Below is a small trained network, with its code and all its weights. Each question gives an input and a target symbol and asks what happens when units are switched off, that is, made to give their printed mean instead of their output.

import numpy as np


def w(rows, s, z=0):
    codes = np.array(rows[::2]) - 128.0
    scale = np.full(codes.shape[1], s)
    scale[-1] = z or s
    return codes * scale


def f(y):
    return y / 2 * (1 + np.tanh(0.7978845608 * (y + 0.044715 * y**3)))


def softmax(a):
    e = np.exp(a - a.max(-1, keepdims=True))
    return e / e.sum(-1, keepdims=True)


def log_softmax(a):
    a = a - a.max(-1, keepdims=True)
    return a - np.log(np.exp(a).sum(-1, keepdims=True))


def net(x, mask):
    ids = ['βηλπτψ'.index(c) for c in x.split()]
    T = len(ids)
    res = E[ids] + P[:T]
    u = 0
    for l in range(2):
        q, k, v = (res @ M[l].T for M in (Q, K, V))
        z = softmax(np.where(np.tri(T) > 0, q @ k.T / 3**0.5, -1e9)) @ v
        res = res + np.where(mask[u], z, O[l][:, -1]) @ O[l][:, :-1]
        u += 1
        y = f(res @ A[l][:, :-1].T + A[l][:, -1])
        res = res + np.where(mask[u : u + 12], y, B[l][:, -1]) @ B[l][:, :-1]
        u += 12
    return log_softmax(res[-1] @ U[:, :-1].T + U[:, -1])


Q, K, V, O, A, B = {}, {}, {}, {}, {}, {}
E = w([
[91,194,166,152],'β',
[89,6,106,150],'η',
[40,126,160,117],'λ',
[172,137,54,135],'π',
[125,88,87,84],'τ',
[204,238,175,96],'ψ',
],0.017)
P = w([
[33,196,87,116],'0',
[131,216,8,146],'1',
[144,88,151,236],'2',
[82,150,122,89],'3',
[169,236,1,159],'4',
[175,46,199,159],'5',
[139,114,158,79],'6',
[187,243,4,200],'7',
],0.012)
Q[0] = w([
[165,194,8,133],'L0H0',
[134,144,142,63],'L0H0',
[71,116,92,128],'L0H0',
],0.014)
K[0] = w([
[208,91,255,22],'L0H0',
[63,150,113,64],'L0H0',
[93,82,153,153],'L0H0',
],0.0092)
V[0] = w([
[85,126,31,88],'L0H0',
[63,153,58,247],'L0H0',
[158,154,121,2],'L0H0',
],0.0053)
O[0] = w([
[118,143,88,249,203],'L0H0',
[118,242,72,253,254],'L0H0',
[173,100,77,16,52],'L0H0',
],0.0061,0.0052)
A[0] = w([
[207,125,152,75,57],'L0N0',
[195,173,82,166,206],'L0N1',
[168,230,220,148,27],'L0N2',
[183,127,159,135,83],'L0N3',
[37,133,22,148,156],'L0N4',
[105,208,142,6,125],'L0N5',
[124,198,164,130,2],'L0N6',
[164,113,136,94,138],'L0N7',
[181,126,185,169,110],'L0N8',
[211,96,65,121,61],'L0N9',
[166,137,143,150,74],'L0N10',
[162,178,114,121,17],'L0N11',
],0.012,0.0089)
B[0] = w([
[81,163,134,150,130],'L0N0',
[173,175,120,69,204],'L0N1',
[162,29,149,178,150],'L0N2',
[110,104,11,149,123],'L0N3',
[226,109,218,117,254],'L0N4',
[158,109,134,252,140],'L0N5',
[127,58,137,159,133],'L0N6',
[123,116,71,130,124],'L0N7',
[112,117,41,196,134],'L0N8',
[81,142,156,219,135],'L0N9',
[112,113,91,123,123],'L0N10',
[73,90,144,129,129],'L0N11',
],0.011,0.018)
Q[1] = w([
[179,215,148,112],'L1H0',
[181,151,84,89],'L1H0',
[33,176,108,2],'L1H0',
],0.0096)
K[1] = w([
[85,175,116,82],'L1H0',
[142,141,84,49],'L1H0',
[255,142,217,157],'L1H0',
],0.01)
V[1] = w([
[252,63,112,138],'L1H0',
[135,209,2,38],'L1H0',
[115,233,129,173],'L1H0',
],0.0074)
O[1] = w([
[23,107,5,135,235],'L1H0',
[234,101,129,179,3],'L1H0',
[111,166,254,205,134],'L1H0',
],0.0075,0.018)
A[1] = w([
[90,104,174,175,93],'L1N0',
[177,120,181,107,96],'L1N1',
[143,181,151,20,188],'L1N2',
[83,61,106,184,5],'L1N3',
[130,155,112,249,85],'L1N4',
[140,68,130,154,137],'L1N5',
[51,113,112,180,147],'L1N6',
[115,144,220,116,134],'L1N7',
[73,82,124,85,104],'L1N8',
[86,92,98,176,24],'L1N9',
[98,100,220,110,191],'L1N10',
[150,194,114,175,146],'L1N11',
],0.014,0.013)
B[1] = w([
[222,56,136,150,174],'L1N0',
[79,227,108,101,152],'L1N1',
[107,105,112,251,201],'L1N2',
[83,129,186,203,172],'L1N3',
[45,148,108,56,185],'L1N4',
[137,208,146,110,149],'L1N5',
[255,143,156,47,248],'L1N6',
[136,205,155,107,176],'L1N7',
[89,150,168,73,187],'L1N8',
[95,101,188,191,166],'L1N9',
[81,165,51,145,207],'L1N10',
[124,63,173,55,187],'L1N11',
],0.0085,0.016)
U = w([
[112,133,199,163,80],'β',
[47,165,72,57,140],'η',
[231,235,132,65,28],'λ',
[60,111,62,203,253],'π',
[255,154,74,164,224],'τ',
[94,235,131,165,18],'ψ',
],0.0063,0.0049)

Each question gives the input, a string of symbols that net reads in full, and the target symbol t.
The units are the heads (3 rows each of Q, K, V and O) and the neurons (one row each of A and B). Each row of codes is followed by its name. A weight is (code - 128) times the scale printed after its matrix; where a second scale follows, it is the last column's (O, A, B and U).
mask holds one flag per unit, layer by layer, with each layer's heads first. A switched-off unit (its flag False) gives its mean, the last column of its rows in O or B, instead of its output. The means were averaged over made-up inputs and are rounded, as every weight is.
A unit's drop is (log p(t) with every unit on - log p(t) with that unit switched off) / (log p(t) with every unit on - log p(t) with every unit switched off).
The circuit of an input: a set's keep is (log p(t) with only the set's units on - log p(t) with every unit switched off) / (log p(t) with every unit on - log p(t) with every unit switched off). Starting from the 12 units with the biggest drops (on a tie, the unit counted first), units are removed one at a time, each time the one whose removal leaves the highest keep (on an exact tie, the one counted first), for as long as the keep stays at least 0.8.
units of the circuit, in order: the units of the circuit, biggest drop first
most important unit: the unit with the biggest drop
top k neurons: the k neurons with the biggest drops, biggest first
top k neurons in layer l: the k neurons of layer l with the biggest drops, biggest first
input η β η η η λ, target λ: units of the circuit, in order -> [L1N6; L0N1; L0N4; L1N2]
input π η λ η, target ψ: top 3 neurons in layer 1 -> [L1N10; L1N7; L1N6]
input π β η η τ, target τ: top neuron -> [L0N4]
input ψ η π η, target τ: top 2 neurons -> [L0N4; L1N0]
input λ η τ λ π τ τ, target π: units of the circuit, in order -> [L1N6; L0N4; L1H0]
input η τ π τ β π β η, target λ: units of the circuit, in order -> [L1H0; L0N4; L1N1]
input η τ τ ψ β, target η: top 4 neurons -> [L0N5; L0N4; L1N6; L1N4]
input ψ β β τ β, target τ: units of the circuit, in order -> [L0N2; L1H0]
input η η η η β π, target η: top 3 neurons -> [L0N4; L1N4; L1N6]
input η η λ π, target τ: top 2 neurons -> [L1N2; L1N4]
input η η λ λ β ψ τ, target π: top 2 neurons -> [L1N6; L0N2]
input ψ η τ η β, target τ: units of the circuit, in order -> [L1H0; L0N2]
input η η η β λ β τ λ, target τ: units of the circuit, in order -> [L1H0; L0N4]
input λ β η η ψ, target η: top 4 neurons -> [L0N4; L0N1; L1N4; L0N5]
input η η β η, target λ: most important unit -> L0N1
input ψ β η π λ, target τ: units of the circuit, in order -> [L0N4; L1H0]
input β η τ η η ψ η β, target η: units of the circuit, in order -> [L0H0; L0N4]
input π η η ψ, target β: top 2 neurons -> [L0N5; L1N6]
input β λ η η η, target π: top 4 neurons -> [L0N4; L1N6; L1N2; L0N1]
input λ β β λ η, target ψ: top neuron -> [L1N6]
input π β β β η η λ, target ψ: top 3 neurons -> [L0N2; L1N7; L1N10]
input β β λ η β ψ λ π, target η: top 4 neurons -> [L0N9; L0N4; L1N4; L1N6]
input η τ η τ ψ, target η: top 2 neurons in layer 0 -> [L0N1; L0N4]
